Below is a small trained network, with its code and all its weights. Each question gives an input and a class and asks what happens when units are switched off, that is, made to give their printed mean instead of their output.

import numpy as np


def w(rows, s, z=0):
    codes = np.array(rows[::2]) - 128.0
    scale = np.full(codes.shape[1], s)
    scale[-1] = z or s
    return codes * scale


def f(y):
    return np.maximum(y, 0)


def log_softmax(a):
    a = a - a.max(-1, keepdims=True)
    return a - np.log(np.exp(a).sum(-1, keepdims=True))


def net(x, mask):
    res = np.array(x, float).reshape(1, 3) / 4 @ E
    y = f(res @ A[0][:, :-1].T + A[0][:, -1])
    res = res + np.where(mask, y, B[0][:, -1]) @ B[0][:, :-1]
    return log_softmax(res[-1] @ U[:, :-1].T + U[:, -1])


A, B = {}, {}
E = w([
[132,66,2,117],'x0',
[36,17,226,109],'x1',
[106,220,114,8],'x2',
],0.0095)
A[0] = w([
[217,131,37,143,254],'neuron 0',
[165,170,162,138,159],'neuron 1',
[208,191,109,65,170],'neuron 2',
[148,167,138,95,140],'neuron 3',
[5,143,169,122,157],'neuron 4',
[38,108,164,90,225],'neuron 5',
[120,192,201,141,148],'neuron 6',
[84,84,154,172,177],'neuron 7',
[141,200,122,100,172],'neuron 8',
[163,65,69,123,171],'neuron 9',
],0.011,0.0035)
B[0] = w([
[44,72,10,180,248],'neuron 0',
[207,164,160,177,172],'neuron 1',
[219,166,36,88,222],'neuron 2',
[152,124,153,88,170],'neuron 3',
[64,165,141,90,195],'neuron 4',
[25,150,159,1,205],'neuron 5',
[151,196,212,185,191],'neuron 6',
[147,60,167,69,199],'neuron 7',
[242,175,91,93,198],'neuron 8',
[53,125,145,172,194],'neuron 9',
],0.0075,0.012)
U = w([
[33,179,26,213,78],'0',
[254,201,123,129,49],'1',
[125,251,216,146,87],'2',
[33,158,138,10,167],'3',
[145,45,138,237,254],'4',
[216,165,149,211,55],'5',
[225,156,8,73,115],'6',
],0.0074,0.0037)

Each question gives the input, the list of numbers given to net, and the class t.
The units are the neurons (one row each of A and B). Each row of codes is followed by its name. A weight is (code - 128) times the scale printed after its matrix; where a second scale follows, it is the last column's (A, B and U).
mask holds one flag per neuron, in row order. A switched-off neuron (its flag False) gives its mean, the last column of its row in B, instead of its output. The means were averaged over made-up inputs and are rounded, as every weight is.
A unit's drop is (log p(t) with every unit on - log p(t) with that unit switched off) / (log p(t) with every unit on - log p(t) with every unit switched off).
The circuit of an input: a set's keep is (log p(t) with only the set's units on - log p(t) with every unit switched off) / (log p(t) with every unit on - log p(t) with every unit switched off). Starting from all 10 units, units are removed one at a time, each time the one whose removal leaves the highest keep (on an exact tie, the one counted first), for as long as the keep stays at least 0.8.
circuit, biggest first: the units of the circuit, biggest drop first
k most important neurons: the k neurons with the biggest drops, biggest first
drop of u: that unit's drop, to one decimal
input [-5,7,-4], class 3: circuit, biggest first -> (neuron 5)
input [-7,-7,7], class 1: 2 most important neurons -> (neuron 6; neuron 1)
input [2,-2,-3], class 0: circuit, biggest first -> (neuron 0; neuron 8)
input [-4,1,5], class 2: circuit, biggest first -> (neuron 6; neuron 0)
input [-8,3,-7], class 2: 2 most important neurons -> (neuron 0; neuron 6)
input [7,-3,2], class 0: 2 most important neurons -> (neuron 0; neuron 9)
input [-1,-4,-4], class 0: 3 most important neurons -> (neuron 0; neuron 7; neuron 8)
input [4,-3,-7], class 0: 2 most important neurons -> (neuron 0; neuron 9)
input [-3,1,-1], class 2: circuit, biggest first -> (neuron 0; neuron 2)
input [5,-2,0], class 0: circuit, biggest first -> (neuron 0; neuron 9)
input [-5,2,8], class 2: 2 most important neurons -> (neuron 6; neuron 0)
input [8,2,3], class 0: 2 most important neurons -> (neuron 7; neuron 9)
input [0,-4,-5], class 0: drop of neuron 7 -> 0.2
input [-5,0,5], class 2: circuit, biggest first -> (neuron 6)
input [-5,-4,4], class 1: drop of neuron 1 -> 0.1
input [2,1,-2], class 4: drop of neuron 5 -> 0.4
